Each row has two labels, one from each of two sets.
[ -5   0   2 -11 -12   9 -17 -10   3  -2  12  -4  10 -10   4  -3  -5   2
 -11  -3]	SR & Dp
[  2 -10   4  -1 -24 -22  23   7  -8   8  15  16  -7  -1  -3  -3   3   0
   1  22]	SR & QC
[ -3  14   2   4  14  10  -9   1  -5  -2  20  15 -11  14   1  -9   8   2
  -1  -5]	SD & Qn
[-4 12  4  5 23 -3  4 -7 -2 -3 -9 11 -7 13 -3 -4 11 -7 17  1]	SR & QC
[-12  -3  -2   6  21   5   2   8 -15   4  21  -5 -16  16  -3  -1   0  -1
  -2 -14]	SD & Dp
[ 0  3  1 -4  6  9 -4 -2  7 -8 15  1  1 -5  6  1 -6 -4 -8  0]	SD & Qn
[  3   7   7  -9  22  -1   8 -16   8 -15   4  21   3  32   9   1  -5  -5
  -9  15]	SD & QC
[ -6  30   8   5  69  18 -12   4   1 -11 -25  13 -10  11   8  -6   1 -11
  12 -22]	SD & QC
[  2  -1   1   4 -10  -4  16  -2 -10  10  27  24  -4   1  -6 -16   1  -6
   1  21]	SD & Qn
[ -1  19   6   1  34  15  -7   6  -2   3   5  22 -16   7  -1  -5   5  -1
   9  -2]	SD & Qn
[  1   6   6  -3  23  -5  -2 -12  19  -2   1  -7  14  -5   0   0   0 -14
  -6  13]	SB & QC
[ -3   9   1   2  13  -4   0   1   6  -4 -12  14  -9   5   0   2   8   2
   3   5]	SD & QC
[ -1  12   4  -4  35  -1 -20 -13  13 -11 -27  -4   8   0   5   5  -1  -8
  -5 -11]	SB & QC
[ 1  2 13  0 33 21  8 -4 -4 -5 17 18 -4  9 -1 -7 14 -2 10  2]	SR & QC
[  5   8   5 -10  23  24 -13  -3  -1  -8  15   7  -8  -7  11   0 -10  -1
 -11 -12]	SD & Dp
[ -2   1   2  -1   1   5  -8   5  -1  -8   5  25 -20  -4   3  -3   7  11
  -8   7]	SR & Qn
[  5  13  10  -8  23   9 -21  -5  12  -6 -20   3   5 -14   7   3  -4  -2
 -22 -10]	SB & Qn
[  3  16   2   1  26  15 -27   0   4   2 -32   8  -6   4   1  -2   5   2
   5 -27]	SR & Qn
[  0  12   9  -9  18   7 -18 -17   6   1  -8   4   8  -6   5 -10  -5  -2
 -14  -1]	SB & Qn
[  5  -3  -2  -6   9 -11 -17   2  10   2  -7  -6  10 -10   0  20  -2 -10
 -14  -5]	SB & Dp
[ -3   7   1   0   6  -8   9   4  -3  -3  -2  16 -11   2  -3  -5   6 -14
   5   0]	SD & QC
[ -2   3   2  -1  12   3   5  -8  -4  -4  26   8   1  10  -3 -10  12  10
  -4   6]	SD & Qn
[ -1   9   3  -4  12 -13   7  -7   9  -3 -22  -2   6  -2  -1   2   0  -8
   5   4]	SB & QC
[  5   7   6  -6  26  25 -15  -3  -1  -3 -10  20   0  -6   5  -7   3  -5
  -2 -11]	SR & Qn
[ -4  10   0   2  19 -13   1  -4  11 -11  -1  -5   7   6   5   1   7  -8
   1   2]	SD & QC
[ 1  3  6  1 -6  5 19  1 -5 -2 -7 20 -2 -6  2 -8 -6 -8 12 15]	SR & QC
[ -2  10   8  -7  10  -9 -10 -10  21   1  -6  -9  15  -3   5   3  -6 -12
 -12  11]	SB & Qn
[ 1 13  3  0  6 13  5 -2 -4  0  0 21 -3 -7  3 -3  1 -8  3 16]	SR & QC
[ -3  23  13  -7  36  26 -13  -8   3  -9  13  21   0   1   6  -1  -3  -5
 -12  -1]	SD & Qn
[  0  -5  -2 -10 -39 -12  -5  -2   7  14   3  10   5  -7   5  10   3  16
 -14  24]	SB & Qn
[  0   7   7   1  15  -1   1  -4   4   1 -14  -1   6   6  -2  -4  -1  -5
   3   2]	SB & QC
[ -6   4   5   3  15 -11  19  -3   1   0   9   2   5   6  -8  -3   0  -7
   6   6]	SD & QC
[  1   7   2   1  25   7 -16  -6   1   7 -16 -12   6  23  -4  -1  -3  -6
   1  -6]	SB & Qn
[ -4   4   8   3 -12 -12  23   6  -4   9  -3   9 -17   4  -1  -5   8   3
  12  21]	SD & QC
[ -3   0   6  -2 -11 -26  19   2  -4   4  -4   9  -1  -5  -5  -1   8 -12
   0  10]	SR & QC
[  4   5   9 -11  19  13 -20  -9  17 -12  -1 -18  18 -12  10   9 -16  -6
 -16  -3]	SB & Dp
[-2  7  1  6  3  1  6 -4 14  5  3 -7 11  2  1 -9  3 -4  6 16]	SD & QC
[  4  26   8  -5  69  35 -27  -1  11 -16 -16   4 -11  -2  10   6  -6  -8
  -7 -18]	SR & Qn
[  2   5   7  -5   5 -16   2  -6  11   3 -25   2  13   7   2  -3   0  -5
   2  10]	SB & QC
[ -1   4  -2   3  24   9 -14   4  -5  -2  24 -16  -4   9   4  -4  -5   0
  -9 -15]	SB & Dp
[  2   2  -2   0  21  11  -7   7  -8  -8  14  10 -25   4   0 -10  -5   1
 -11 -16]	SD & Dp
[  5   9   1  -4   9   0 -23 -17  12   5 -24  -1  13  -9   2   5  -6  -7
 -10  -1]	SB & Qn
[  3   4  12  -3   0 -11   4  -9  13   3  -7   3  12  -9   6  -2  -2  -6
  -8  17]	SB & QC
[  0 -11   8   4  14   4   7  -7  -5  -2  -8   9   7   3  -3  -4   5  -4
  13  -3]	SD & QC
[  3   9   6  -8  21  -2 -29  -8  10   3 -21  -7   8  -3   1   0   1   1
 -10 -12]	SB & Qn
[  3   7   3  -1   7  28 -10  -4  -6   9  22  14   1   0  -2 -18  -3   1
   6   4]	SR & Qn
[ 8  0  3 -6 -2 21  2 -8  3  4  3  1 19 -9  1 -5  3 -1 -1  7]	SR & QC
[ -5  14   7   0  32   9   3  -2   3 -12  -8  13  -6   4   0  -4  10  -9
   7   3]	SD & QC
[  1   0  13   1  -4 -13  30  -2   2  -1  28  11   2   6  -3  -7   6  -2
   0  34]	SD & QC
[ -5   1  -1   8  12  -4   3  -3  -1   5  -5 -18  11  17 -10  -3  15  -1
  14 -10]	SB & QC
[ -1   5   8  -2   3 -10  20   3  -3  -1   1  14  -3  -1   0  -5  -7  -4
   3  11]	SD & QC
[  1  11   8  -2  12   6  -1   5  -3   1  11  18 -12   1   1  -3  -2  -1
  -5  10]	SD & Qn
[ -4  14  10   3  30   1   2  -3   1  -2 -11  15  -5   2  -1  -3   5  -6
   1   4]	SD & QC
[ -9   4   2   3  -1   0   4  10  -7   9   6  20 -22   5  -2 -11   5   4
   8  10]	SD & Qn
[  6  17   5  -1  32   6 -18   2   1  -4 -16  15 -15   9  -5  -1   5  -2
   5 -14]	SB & Qn
[ 5 12  6  0 19 17  3  3  0 -1 15 17 -8  2  5 -3  6  1 -4  6]	SD & Qn
[ -4  10   3   1  23   2 -13  -8   4  -4   0  -4   5   4   0  -1   4  -3
  -2   2]	SB & Qn

Each row has two labels, one from each of two sets.
[ -5   0 -23   5 -10 -13 -10  -7 -20   4   6  11   8  -4  -5   4  -2  16
  10   1]	<66> & H
[  5  17  -1 -14   5  22   9   7   5   1  -4 -11   2   1  -1  -7   1 -19
 -11 -10]	<68> & L
[ -1 -36  -2  15   5  -5  12   3  16  11 -10  -8  12   0   4  16   1   0
  11 -17]	<60> & L
[ -1  -4 -10   8   4 -11 -43   6 -19   5  -4  13  -1  -2   7   3  -2   2
   4  -6]	<59> & H
[-10   6  -7  -3  -3  22   1 -10  -6  -7   7  -9   8  12  -9   8  -1   9
   3 -13]	<66> & S
[ 11  10  -3  -8   0   4   0   2 -23  -4  -2  10 -14  -6 -13  -7   9   4
 -11   1]	<62> & H
[  6  13 -12  -1  -1  -5  -2   1 -14   8   6  13  -4  -6 -10  -1   0   1
 -10   3]	<62> & H
[  5   2   8 -10  -1   2  -1  -3  -3   1 -14  -3 -13  -1   4  -4   3   0
 -20   3]	<68> & L
[-15  10  -2   3   1  -4   3   5   0  -2  -6   5   7  11   6   1  -7  -2
  -7 -27]	<60> & L
[  0   1  -1  -1   5   3  10   6   5   4   3  -8 -10  -4   8  -6  -1   6
   4  -2]	<68> & H
[ -5   4 -11   3   2  11   1  -2 -18   1  14   3   1  15  -1   2   1   9
  10 -29]	<66> & H
[-10   3  -8 -15  13  27  15  -1 -13  -2  21  -4  -7   1   0   4   7   2
   5  -8]	<62> & H
[  5  12  -9 -12  -9  -1  12  -2 -12   8   4  -2   0  -6 -22 -14   6   1
 -20  -1]	<68> & H
[ -9  16  -2  -2  -2  13  -2 -16   7 -13   6  -1  13  11  -7  -4  -1   1
   9 -12]	<59> & S
[  2   0   6  -4  17   2  10   4  10  13  -9 -14  -9 -13   4   1   7   2
   3 -10]	<62> & L
[ 31   8   3 -11   1  19  11   4 -10 -10 -12  -8 -10  -3  -8   3  10   2
 -15  -7]	<62> & L
[ -7  -4 -19   7   8  -4  -3   4 -15   5   3  -1   3   3  -1   5   0  11
   9 -18]	<66> & H
[ -7   3  -7   1   2   6  -1  -7  -8   7 -12  -4   5   5  -5   3  -2   6
  -6 -19]	<66> & L
[ -9  12  -8  -3   3  20   1   4 -24 -14  17   3 -14   4   1 -19  -3   8
   5  -2]	<62> & H
[ -5   1 -11   0   3  12   9   2 -14   5  11   0   8  14   6   3  -5  13
  17 -14]	<66> & H
[  8 -10   1  -3   1  -2   4  12 -15   1  -4   0 -11  -5   1   9  -4   7
   4   3]	<62> & H
[ -9  11 -14  -2  -4  11   6   4  -9  -1  17   4   0  -1 -10   1 -11   5
  -2 -32]	<60> & H
[  9  12  -7  -3   0  -1  -2   8 -20  11   7  11 -20 -12  -7 -17   7  -8
 -12  20]	<68> & H
[  1   4  -3  -7  -7   0  12  -2 -24 -13   4  10 -15   0   0  -2  -3   0
 -10   0]	<62> & H
[  7  -4  -6  -4  -6  -9   5  12 -15  12  -6   2 -10 -12  -6   4   2  -2
   8   7]	<62> & H
[  3   6  -4 -10   3  20  17  16 -11  -2  -7 -16  -7  -4  -6   7   6   4
 -14 -12]	<62> & L
[  0   1 -12  -2  -3  27   7  -3 -27 -11  19  -1  -2  16  -3   5 -12  12
   4 -14]	<59> & H
[  7   3  -3  -4   8  -2  13  14  -4   3  11   4 -11  -2   9   2  -4  -9
  10   6]	<68> & H
[  0   6  -4 -10  -2  19   9   1  -2  -1  -4 -10 -10  -2   2  -2  -3   0
 -11 -18]	<62> & L

Each row has two labels, one from each of two sets.
[ 32   1 -28  -2  -6 -13  -2   3  17  -4  -2 -20   3  -3  -4  -5  -8  -9
  -4   6]	RT & N
[  0   3  -7  -5  17  -7  -1   6  19   1  11   8  -1  -5   3 -12   5  -3
  -2   4]	RT & T
[ 15 -13 -28   0  -3  -6  -5  16   4   2  31   9  -8 -11   6  -6  17  11
   2   6]	RT & A
[ 10  -2 -29   5  -5 -10  -1   7  20  -1  19  23   1 -21   2  -4   2   4
   0  11]	RT & A
[ 12  12   4  -5   6  -4  13  -8  -1  -6 -16 -41   0  -6   1   1   5  -6
  -1   0]	MC & N
[ 18   2 -35  -8  -8 -11 -14  10   3   7  33  -4  -5  -2   2 -13  16   4
  -3  14]	ZL & A
[ 11   5 -13  -2   2 -11  -8  -1   9  -4   7 -17   1   1   3 -36  -7  -3
   0  14]	MC & N
[  7  -5 -27   8  -5 -19  -2  -4   8 -10  37   9   2  -1   8  -1  -8  14
   8  30]	MC & A
[  5   0 -19  -4   5  -6 -15   4  12  -8  23  -4   0   6   1 -20  -2  10
   5  22]	RT & N
[ 24  -6 -24  -1   2  -5 -16   7  10   3  18   7   6   2   8 -10  -1   3
   0  13]	RT & N
[-18 -16 -15 -13  15 -10   9   8  19   9  36  29  -1   0   6  -1   4   2
  -2   7]	ZL & T
[ -4  -8  -9  -3  14  -5   0   5   5   6  24  22   1   0   4 -15   0   2
  -5  12]	ZL & P
[  1  -6 -16   1  -1 -27   1  -4   3  -7  35  17  -6  -3  17   6  -7   3
   8  13]	MC & P
[ 15  11 -16  -1   1   0 -10  13   7   1  14  14  -8   4   3  -7   0   2
  -5  13]	RT & N
[  9 -12 -28  -6   2 -26  -2  -6  24 -13  10 -14   0 -14   3   5  -3 -10
  -3  10]	MC & A

Each row has two labels, one from each of two sets.
[ 26   6  -7   7   1  22   9  -1   8 -12   9   6   2  20  -1   1  -5 -16
 -14 -32]	V & (85)
[ -2 -18   8 -17  -3 -11   6  -9   1 -14  15  -3  -7  -2   4  -4  -3   1
  14   4]	B & (76)
[ -4 -11   1   7   2   6   2  -4   3  -7  16  -4 -14  -6  -3   3  -1  -2
   5 -15]	V & (85)
[ -2 -12  -1   0   0  -7  -9  -6  -4  -9  13   1  -4  17   7  -4  -5  -2
   5  -1]	B & (85)
[ 12 -16   0   3  -6  15   7  -4   3  -6   6   0  -3  15   7   2  -8 -11
   0 -19]	B & (76)
[ -1   2   3  16  -1  18   0  -9   6  -2  11   6   2  -8   1   3  -6   5
  28 -14]	F & (76)
[  3 -11   0  13   1   3   1 -11   2  -7  18   0  -4   8  -2  10   2  -4
   2 -14]	B & (85)
[  8 -10  -4 -13  -1  -5   7  -4  -9   6  10 -15   2   5   5   0 -12  -4
 -22  -2]	Z & (76)
[  6 -18   2 -10  -4   3 -11   1   5  16  15  -6   1 -16   0  -9 -14  -2
  15   5]	Z & (76)
[ 11 -10   2  10   1  15  -5  -7   0  -3  16  -1  -3  14   3  -4   4  -6
   6 -14]	B & (85)
[ 12 -13  12  20 -12   7  -1   2   0 -16  15  -3  -8  -6   6  -1  -4  -5
  13 -17]	V & (76)
[ 10   2  -2  21  -1   7   3 -12   2  -9   9   2  -4   8  12  -7   4  -4
   7 -18]	G & (85)
[ 11  -4  -5   9  -6  11 -24  -9   1 -16  11   1  -3  11  11  -6  -7 -11
  -8  -5]	B & (76)
[ 32  -3  -4  27   2   2  -7 -11   7  -8  29   0  -1  11  -5  -1   4  -9
  -1 -23]	V & (85)
[ 15  -1   7  16  -4   4  -3 -14   5 -25   7   8   4   8   1  -5   7   0
  14  -9]	G & (85)
[ 15  -4  -4  -6   4   7   5 -10   1 -12   3  -1   0  25   6 -12  -2  -3
  -8 -17]	B & (85)
[ -1   1  -3  -3   1  -7   0  -2  -4 -14   3  -1   1   8   4  -3   6   3
  -4  -1]	B & (76)
[  9  -2  -2  13  -3   7   2  -5   7 -11  19   5  -8   8  -2   1  -2 -10
   4 -15]	V & (76)
[ 21  -9  -9  13  -2   7   1 -13   6 -14  27  -1   4  21  -5  -7   4 -15
 -22 -22]	B & (85)
[ 11 -11   1  15  -5   9  -2  -9  11  -8  17  -2 -14  -2   5   0  -3  -6
  15 -11]	V & (76)
[ 17  -7   3  11  -4  11   9  -2   6   4   1  -1   4 -11   2  11  -1   7
  18  -7]	F & (76)
[ 16   6  -6  10  -1   7   5  -8   4 -10  14  -1   3  32   0  -6  -3  -2
 -20 -26]	B & (85)
[ 13  -2   4   9   0  23   5   2   3 -13   1   2   0 -15   9  12  -5  -2
  26  -9]	F & (81)
[  7 -11   0  -1   1   1  -2  -9  -5   1  12  -4  -6   2  10  -4  -1  -9
   6  -5]	B & (76)
[ 22  -2  -8  10  -9  17   7  -9   0 -10   9  -2   4   6   3  -5  -3 -14
  -3 -10]	B & (76)
[  5 -10  -9  15   4   2  -6  -4   0 -10  16   6   1   2  -4   2  -1  -6
   8 -10]	V & (85)
[ 20  -4  -8   5  -3  12   7  -7   0 -18   4  -6  -8   8  11  -7  -6   0
 -16   0]	B & (81)
[ 16  -6  -4  25 -11   4  -6 -12   7 -10  21   8  -1  12 -15   0  -3  -6
 -10 -16]	V & (85)
[ 10  -4   0  12   1  10   3  -1   0   4  12   8  -1  11  -1   3  -5  11
  12 -19]	F & (85)
[ 24  -8 -13  27   5  21  15 -14  10 -17  19  -4   7  13  -4   6  -4  -9
 -17 -19]	V & (85)
[ 13   0 -23  11   1  11   0 -13   4  -3  14  -4   2  16   0   0   2 -16
 -10 -24]	B & (85)
[  7  -7  -8  -7   1   0   5 -20   3  14  21   4   2  15   3   2  -4 -17
 -13  -8]	Z & (85)
[-15  -7  -1   3   3  -7 -11  -5   2  -1  10  -6   0   4   5  -3  17  -6
  -9  -1]	B & (85)
[  8  -2  -1  18   1   3   6  -2   2 -22   4  -2  14   1  -8  -4  -4  -6
  12 -16]	V & (76)
[ 25  -3  -4   9  -6  12   8   0   1 -14   8  -9   0   7   6  -1  -2  -5
 -16  -3]	B & (81)
[-11 -14   7  -4   1 -10 -10   1   1   5   4   4 -12 -13   1   4  -4  24
  38   6]	F & (76)
[ 10   0  -2  15   1   8  -2  -8   6 -13  15   3  -1  16  -9  -4  -2 -12
  -3 -18]	B & (85)
[  5   5  -7   7   1  25  14  -8   4  -9   3   0  -4  41   7   1  -4  -4
   2 -38]	G & (76)
